Below is a small trained network, with its code and all its weights. Each question gives an input and a class and asks what happens when units are switched off, that is, made to give their printed mean instead of their output.

import numpy as np


def w(rows, s, z=0):
    codes = np.array(rows[::2]) - 128.0
    scale = np.full(codes.shape[1], s)
    scale[-1] = z or s
    return codes * scale


def f(y):
    return y / 2 * (1 + np.tanh(0.7978845608 * (y + 0.044715 * y**3)))


def log_softmax(a):
    a = a - a.max(-1, keepdims=True)
    return a - np.log(np.exp(a).sum(-1, keepdims=True))


def net(x, mask):
    res = np.array(x, float).reshape(1, 4) / 4 @ E
    y = f(res @ A[0][:, :-1].T + A[0][:, -1])
    res = res + np.where(mask, y, B[0][:, -1]) @ B[0][:, :-1]
    return log_softmax(res[-1] @ U[:, :-1].T + U[:, -1])


A, B = {}, {}
E = w([
[156,124,56,220,171,43,136,171,40,46],'x0',
[200,108,66,125,167,193,110,210,254,79],'x1',
[229,165,197,43,180,47,82,197,98,199],'x2',
[69,11,128,152,112,97,158,226,143,207],'x3',
],0.0064)
A[0] = w([
[201,106,54,130,168,187,114,199,254,80,39],'n1',
[81,105,104,158,99,165,165,94,141,87,2],'n2',
[114,130,178,76,72,190,98,114,167,171,92],'n3',
[90,137,173,147,87,90,141,54,44,176,68],'n4',
[99,131,168,68,78,187,125,88,156,195,95],'n5',
[147,124,94,190,163,50,135,157,77,78,114],'n6',
[110,140,193,88,99,184,148,92,173,194,95],'n7',
[157,111,77,181,144,74,126,146,72,64,109],'n8',
[60,105,65,196,105,183,169,92,144,89,79],'n9',
[40,146,168,127,72,55,167,57,31,162,59],'n10',
[105,145,150,99,121,165,135,109,166,169,68],'n11',
[92,109,110,134,125,123,104,161,131,171,52],'n12',
[198,136,165,66,193,40,81,199,101,189,90],'n13',
[133,122,151,135,125,131,133,131,128,115,128],'n14',
[189,208,116,118,134,154,85,42,118,84,94],'n15',
[163,190,143,109,150,155,77,45,123,61,83],'n16',
[185,131,148,83,183,86,81,151,103,180,82],'n17',
[138,138,78,194,154,98,150,160,64,72,110],'n18',
[95,61,123,126,115,126,119,176,123,168,60],'n19',
[139,133,96,172,173,84,128,160,78,96,92],'n20',
[80,61,146,144,121,100,160,190,144,168,81],'n21',
[171,210,127,103,139,144,81,43,117,56,97],'n22',
[89,48,151,169,109,102,147,188,146,182,93],'n23',
[168,183,137,118,150,153,113,65,121,68,62],'n24',
[6,77,55,192,62,188,204,62,145,62,95],'n25',
[152,124,98,166,147,45,160,153,63,61,90],'n26',
[108,135,196,59,67,188,115,100,174,185,112],'n27',
[86,51,107,136,111,96,151,201,136,192,98],'n28',
[181,164,170,85,166,71,132,170,111,169,51],'n29',
[140,135,68,176,160,77,133,154,63,96,102],'n30',
[84,143,152,126,105,103,131,108,90,142,16],'n31',
[111,134,158,66,91,181,130,106,167,168,89],'n32',
[118,138,147,139,121,139,112,148,123,118,128],'n33',
[84,38,112,142,112,98,151,183,132,192,100],'n34',
],0.0073,0.005)
B[0] = w([
[132,36,112,3,224,237,67,205,27,27,223],'n1',
[174,162,173,114,87,126,104,111,104,102,145],'n2',
[105,102,96,150,146,93,104,94,170,174,188],'n3',
[146,53,107,38,198,206,85,203,75,51,202],'n4',
[122,89,99,142,153,104,113,76,177,165,199],'n5',
[95,90,101,130,145,105,101,65,194,188,208],'n6',
[120,93,103,148,151,106,114,94,184,170,196],'n7',
[107,89,96,155,154,105,107,74,192,190,199],'n8',
[196,169,201,119,40,115,80,75,112,107,198],'n9',
[138,63,104,27,208,229,77,213,70,49,229],'n10',
[132,107,110,130,147,104,115,91,153,164,148],'n11',
[113,143,105,137,126,133,144,130,103,110,127],'n12',
[204,197,208,129,41,136,80,73,115,92,235],'n13',
[124,124,124,123,118,114,123,139,132,123,128],'n14',
[55,174,102,183,122,98,204,197,84,126,198],'n15',
[92,154,101,170,114,100,181,185,99,132,189],'n16',
[175,171,191,145,66,134,97,95,121,89,185],'n17',
[122,96,112,138,141,109,126,96,192,201,199],'n18',
[103,164,113,144,135,125,157,157,113,116,154],'n19',
[123,86,116,131,142,122,111,86,180,173,176],'n20',
[98,179,98,167,129,114,177,166,100,112,182],'n21',
[62,175,97,175,126,97,218,196,96,128,204],'n22',
[87,179,103,166,123,105,190,176,94,118,195],'n23',
[108,151,102,155,126,111,163,169,106,121,165],'n24',
[231,188,232,129,50,119,74,80,116,102,255],'n25',
[108,91,110,119,140,125,114,92,187,179,201],'n26',
[111,78,98,154,147,85,126,92,191,188,218],'n27',
[78,181,114,168,128,108,193,168,97,118,202],'n28',
[185,172,188,148,68,147,95,83,111,93,177],'n29',
[116,86,102,143,150,108,109,74,180,181,193],'n30',
[131,110,124,114,135,158,109,151,113,104,132],'n31',
[120,92,102,149,144,100,114,87,171,171,179],'n32',
[134,124,124,119,121,130,135,126,124,135,128],'n33',
[89,182,102,171,117,95,199,177,94,113,203],'n34',
],0.0075,0.0071)
U = w([
[191,184,207,137,33,120,87,91,118,119,152],'0',
[102,77,91,147,149,101,118,83,198,201,236],'1',
[129,68,112,57,194,182,93,180,73,79,4],'2',
[72,202,101,179,107,99,245,175,94,133,113],'3',
],0.013,0.0014)

Each question gives the input, the list of numbers given to net, and the class t.
The units are the neurons (one row each of A and B). Each row of codes is followed by its name. A weight is (code - 128) times the scale printed after its matrix; where a second scale follows, it is the last column's (A, B and U).
mask holds one flag per neuron, in row order. A switched-off neuron (its flag False) gives its mean, the last column of its row in B, instead of its output. The means were averaged over made-up inputs and are rounded, as every weight is.
A unit's drop is (log p(t) with every unit on - log p(t) with that unit switched off) / (log p(t) with every unit on - log p(t) with every unit switched off).
The circuit of an input: a set's keep is (log p(t) with only the set's units on - log p(t) with every unit switched off) / (log p(t) with every unit on - log p(t) with every unit switched off). Starting from the 12 units with the biggest drops (on a tie, the unit counted first), units are removed one at a time, each time the one whose removal leaves the highest keep (on an exact tie, the one counted first), for as long as the keep stays at least 0.8.
units of the circuit, in order: the units of the circuit, biggest drop first
k most important neurons: the k neurons with the biggest drops, biggest first
drop when u is switched off: that unit's drop, to one decimal
input [-4,-6,-5,2], class 2: 3 most important neurons -> n10, n4, n13
input [3,8,-8,1], class 0: units of the circuit, in order -> n25
input [5,-8,1,6], class 2: 2 most important neurons -> n10, n4
input [-2,6,-5,-5], class 2: 2 most important neurons -> n1, n13
input [-7,-8,7,-4], class 2: 3 most important neurons -> n10, n4, n25
input [-6,-4,-5,-4], class 1: 2 most important neurons -> n27, n13
input [7,5,6,0], class 1: 3 most important neurons -> n25, n6, n8
input [8,8,0,-7], class 1: 2 most important neurons -> n8, n18
input [-8,5,8,5], class 0: 2 most important neurons -> n13, n17
input [-8,-5,-8,-1], class 0: 3 most important neurons -> n25, n9, n2
input [-4,7,5,-7], class 2: 3 most important neurons -> n1, n34, n28
input [-3,2,6,-7], class 3: 2 most important neurons -> n22, n15
input [-3,7,7,2], class 0: 3 most important neurons -> n13, n10, n17
input [4,-1,7,7], class 0: units of the circuit, in order -> n13
input [5,5,4,-1], class 1: 2 most important neurons -> n10, n4
input [0,-6,-1,7], class 3: drop when n34 is switched off -> 1.5
input [7,-3,-8,-8], class 0: drop when n34 is switched off -> 0.1
input [1,7,7,2], class 0: drop when n17 is switched off -> 0.6
